[[124 123 127 125 145 131 131 138 137 117 125 137 106]
 [126 138 131 114 129 146 130 132 128 111 116 118 129]
 [114 153 152 109 112 152 125 128 130 130 130 128 129]
 [125 143 133 123 118 126 115 123 135 137 141 121 123]
 [121 139 110 146 125 128 116 138 134 134 126 134 134]
 [119 127 125 134 130 136 129 119 152 131 124 129 134]]
=>
[[114 153 152 109 112 152 125 128 130 130 130 128 129]
 [125 143 133 123 118 126 115 123 135 137 141 121 123]
 [121 139 110 146 125 128 116 138 134 134 126 134 134]
 [126 138 131 114 129 146 130 132 128 111 116 118 129]
 [119 127 125 134 130 136 129 119 152 131 124 129 134]
 [124 123 127 125 145 131 131 138 137 117 125 137 106]]

[[118 140 111 131 130 139 157 116 131 139 123 134]
 [155 121 135 127 113 145 134 115 136 117 111 128]
 [127 127 127 131 130 125 134 128 129 121 129 128]
 [126 129 130 132 126 126 130 127 127 127 125 129]]
=>
[[118 140 111 131 130 139 157 116 131 139 123 134]
 [126 129 130 132 126 126 130 127 127 127 125 129]
 [127 127 127 131 130 125 134 128 129 121 129 128]
 [155 121 135 127 113 145 134 115 136 117 111 128]]

[[138 121 111 116 136 123 130 141 112 129 118]
 [137 115 117 118 144 129 128 135 124 114 124]
 [120 124 140 124 118 113 133 112 122 124 113]
 [116 144 132 136 123 105 132 128 119 136 126]
 [133 139 140 143 117 139 122 140 149 130 138]
 [119 136 146 144 124 132 121 118 145 124 142]
 [114 134 132 133 139 109 128 125 122 119 128]]
=>
[[116 144 132 136 123 105 132 128 119 136 126]
 [133 139 140 143 117 139 122 140 149 130 138]
 [119 136 146 144 124 132 121 118 145 124 142]
 [114 134 132 133 139 109 128 125 122 119 128]
 [120 124 140 124 118 113 133 112 122 124 113]
 [138 121 111 116 136 123 130 141 112 129 118]
 [137 115 117 118 144 129 128 135 124 114 124]]

[[128 120 132 129 128 131 128 135 101]
 [128 124 118 129 128 131 128 128 134]
 [128 137 136 127 130 122 128 133 120]
 [135 153 120 112 140 131 112 134 118]]
=>
[[135 153 120 112 140 131 112 134 118]
 [128 137 136 127 130 122 128 133 120]
 [128 124 118 129 128 131 128 128 134]
 [128 120 132 129 128 131 128 135 101]]

[[121 142 136 122 127 135 118 124 145 126 136 144]
 [112 125 120 136 121 111 114 100 104 133 107 113]
 [129 119 111 134 143 142 136 140 127 114 119 133]
 [128 135 135 124 121 125 125 124 134 135 135 127]
 [126 134 130 126 130 131 123 128 136 126 131 137]
 [128 118 123 117 122 151 139 138 135 130 135 126]]
=>
[[121 142 136 122 127 135 118 124 145 126 136 144]
 [128 135 135 124 121 125 125 124 134 135 135 127]
 [126 134 130 126 130 131 123 128 136 126 131 137]
 [112 125 120 136 121 111 114 100 104 133 107 113]
 [129 119 111 134 143 142 136 140 127 114 119 133]
 [128 118 123 117 122 151 139 138 135 130 135 126]]

[[127 134 118]
 [120 136 127]
 [134 130 124]
 [120 122 116]
 [125 117 154]]
=>
[[120 136 127]
 [127 134 118]
 [134 130 124]
 [120 122 116]
 [125 117 154]]

[[134 129 106]
 [127 121 110]
 [125 117 108]
 [144 136 143]]
=>
[[144 136 143]
 [134 129 106]
 [127 121 110]
 [125 117 108]]

[[115 117 125 138 140 133 131 133 143 123 132 139]
 [127 122 136 129 127 130 135 130 151 134 137 141]
 [137 137 130 120 134 125 126 125 122 133 127 121]
 [136 130 137 123 134 126 132 126 136 135 131 132]
 [132 133 130 122 130 126 128 126 134 134 132 126]
 [136 124 136 132 132 127 132 127 113 125 118 129]
 [131 135 130 119 121 126 127 126 143 138 138 128]]
=>
[[137 137 130 120 134 125 126 125 122 133 127 121]
 [131 135 130 119 121 126 127 126 143 138 138 128]
 [132 133 130 122 130 126 128 126 134 134 132 126]
 [136 130 137 123 134 126 132 126 136 135 131 132]
 [136 124 136 132 132 127 132 127 113 125 118 129]
 [127 122 136 129 127 130 135 130 151 134 137 141]
 [115 117 125 138 140 133 131 133 143 123 132 139]]

[[124 122 130 119 106 130 133 120 121 143 133 111]
 [119 137 138 114 114 137 128 123 137 140 144 131]]
=>
[[119 137 138 114 114 137 128 123 137 140 144 131]
 [124 122 130 119 106 130 133 120 121 143 133 111]]
---
[[113 131 128 130 114 138 125]
 [106 130 126 131 101 149 145]]
=>
[[125 138 114 130 128 131 113]
 [145 149 101 131 126 130 106]]

[[128 124 119 140 128 133 133 128 123 128 117 133 142 132 128]
 [124 119 128 128 131 137 128 130 132 128 120 133 133 125 141]
 [126 136 125 131 131 119 135 140 123 127 135 124 129 131 118]
 [139 127 139 118 114 120 128 128 121 128 138 121 116 124 124]
 [110 126 121 136 144 144 115 144 140 129 115 137 128 130 128]
 [113 128 130 139 128 152 113 153 157 130 117 135 136 126 148]]
=>
[[128 132 142 133 117 128 123 128 133 133 128 140 119 124 128]
 [141 125 133 133 120 128 132 130 128 137 131 128 128 119 124]
 [118 131 129 124 135 127 123 140 135 119 131 131 125 136 126]
 [124 124 116 121 138 128 121 128 128 120 114 118 139 127 139]
 [128 130 128 137 115 129 140 144 115 144 144 136 121 126 110]
 [148 126 136 135 117 130 157 153 113 152 128 139 130 128 113]]

[[135 129 131 123 122 134 123 144]
 [135 134 140 137 140 138 126 122]
 [133 126 125 113 108 123 122 155]
 [139 134 142 135 137 141 123 131]
 [130 128 128 119 115 118 125 143]
 [129 127 126 120 116 119 126 141]
 [130 134 139 144 148 133 131 106]
 [123 127 126 137 142 135 134 109]]
=>
[[144 123 134 122 123 131 129 135]
 [122 126 138 140 137 140 134 135]
 [155 122 123 108 113 125 126 133]
 [131 123 141 137 135 142 134 139]
 [143 125 118 115 119 128 128 130]
 [141 126 119 116 120 126 127 129]
 [106 131 133 148 144 139 134 130]
 [109 134 135 142 137 126 127 123]]

[[119 124 122 126 147 113 131 130 127 126 107 139 116 112 137 139]
 [127 124 118 133 133 129 123 138 130 128 131 134 120 132 127 130]
 [131 134 131 129 125 133 125 131 124 133 141 113 129 135 117 133]
 [131 137 132 106 129 140 118 134 117 105 121 112 124 144 126 128]]
=>
[[139 137 112 116 139 107 126 127 130 131 113 147 126 122 124 119]
 [130 127 132 120 134 131 128 130 138 123 129 133 133 118 124 127]
 [133 117 135 129 113 141 133 124 131 125 133 125 129 131 134 131]
 [128 126 144 124 112 121 105 117 134 118 140 129 106 132 137 131]]

[[139 141 131 114 111 149 128 152]
 [138 125 115 148 131 139 140 107]
 [105 113 137 131 126 137 150 107]
 [152 150 130 133 115 148 130 108]
 [104 115 115 151 139 143 135 113]
 [123 124 139 106 123 134 106 115]]
=>
[[152 128 149 111 114 131 141 139]
 [107 140 139 131 148 115 125 138]
 [107 150 137 126 131 137 113 105]
 [108 130 148 115 133 130 150 152]
 [113 135 143 139 151 115 115 104]
 [115 106 134 123 106 139 124 123]]

[[155 128 126]
 [131 124 127]
 [128 128 126]
 [140 117 135]
 [127 130 127]]
=>
[[126 128 155]
 [127 124 131]
 [126 128 128]
 [135 117 140]
 [127 130 127]]

[[128 128 128 128 114 129 130 135 141 149 152 149 126 135 131]
 [128 129 132 136 126 151 152 147 140 133 130 129 144 128 128]
 [128 128 128 129 126 136 143 150 152 148 140 134 131 128 128]
 [129 130 133 139 125 152 151 144 136 131 129 128 147 128 128]
 [132 138 146 151 125 146 138 132 129 128 128 128 151 128 128]]
=>
[[131 135 126 149 152 149 141 135 130 129 114 128 128 128 128]
 [128 128 144 129 130 133 140 147 152 151 126 136 132 129 128]
 [128 128 131 134 140 148 152 150 143 136 126 129 128 128 128]
 [128 128 147 128 129 131 136 144 151 152 125 139 133 130 129]
 [128 128 151 128 128 128 129 132 138 146 125 151 146 138 132]]

[[130 129 125 129 129 131]
 [120 122 143 125 123 116]
 [143 140  98 134 138 152]
 [132 134 119 130 131 126]
 [123 124 137 126 125 121]
 [134 116 131 127 127 121]
 [130 131 123 129 130 127]
 [121 118 146 125 121 131]
 [126 131 117 126 134 132]]
=>
[[131 129 129 125 129 130]
 [116 123 125 143 122 120]
 [152 138 134  98 140 143]
 [126 131 130 119 134 132]
 [121 125 126 137 124 123]
 [121 127 127 131 116 134]
 [127 130 129 123 131 130]
 [131 121 125 146 118 121]
 [132 134 126 117 131 126]]

[[131 128 127 129 122 130 131 135 128]
 [140 129 132 133 119 137 141 146 128]
 [109 129 119 122 141 116 117 107 133]
 [123 125 122 124 127 122 117 124 128]
 [114 126 117 122 137 117 110 110 130]
 [109 130 121 122 145 116 121 105 134]
 [123 125 122 124 129 122 117 124 128]
 [131 128 127 129 122 130 131 135 128]
 [147 130 135 137 116 142 145 151 127]
 [118 125 119 122 132 119 112 118 128]]
=>
[[128 135 131 130 122 129 127 128 131]
 [128 146 141 137 119 133 132 129 140]
 [133 107 117 116 141 122 119 129 109]
 [128 124 117 122 127 124 122 125 123]
 [130 110 110 117 137 122 117 126 114]
 [134 105 121 116 145 122 121 130 109]
 [128 124 117 122 129 124 122 125 123]
 [128 135 131 130 122 129 127 128 131]
 [127 151 145 142 116 137 135 130 147]
 [128 118 112 119 132 122 119 125 118]]
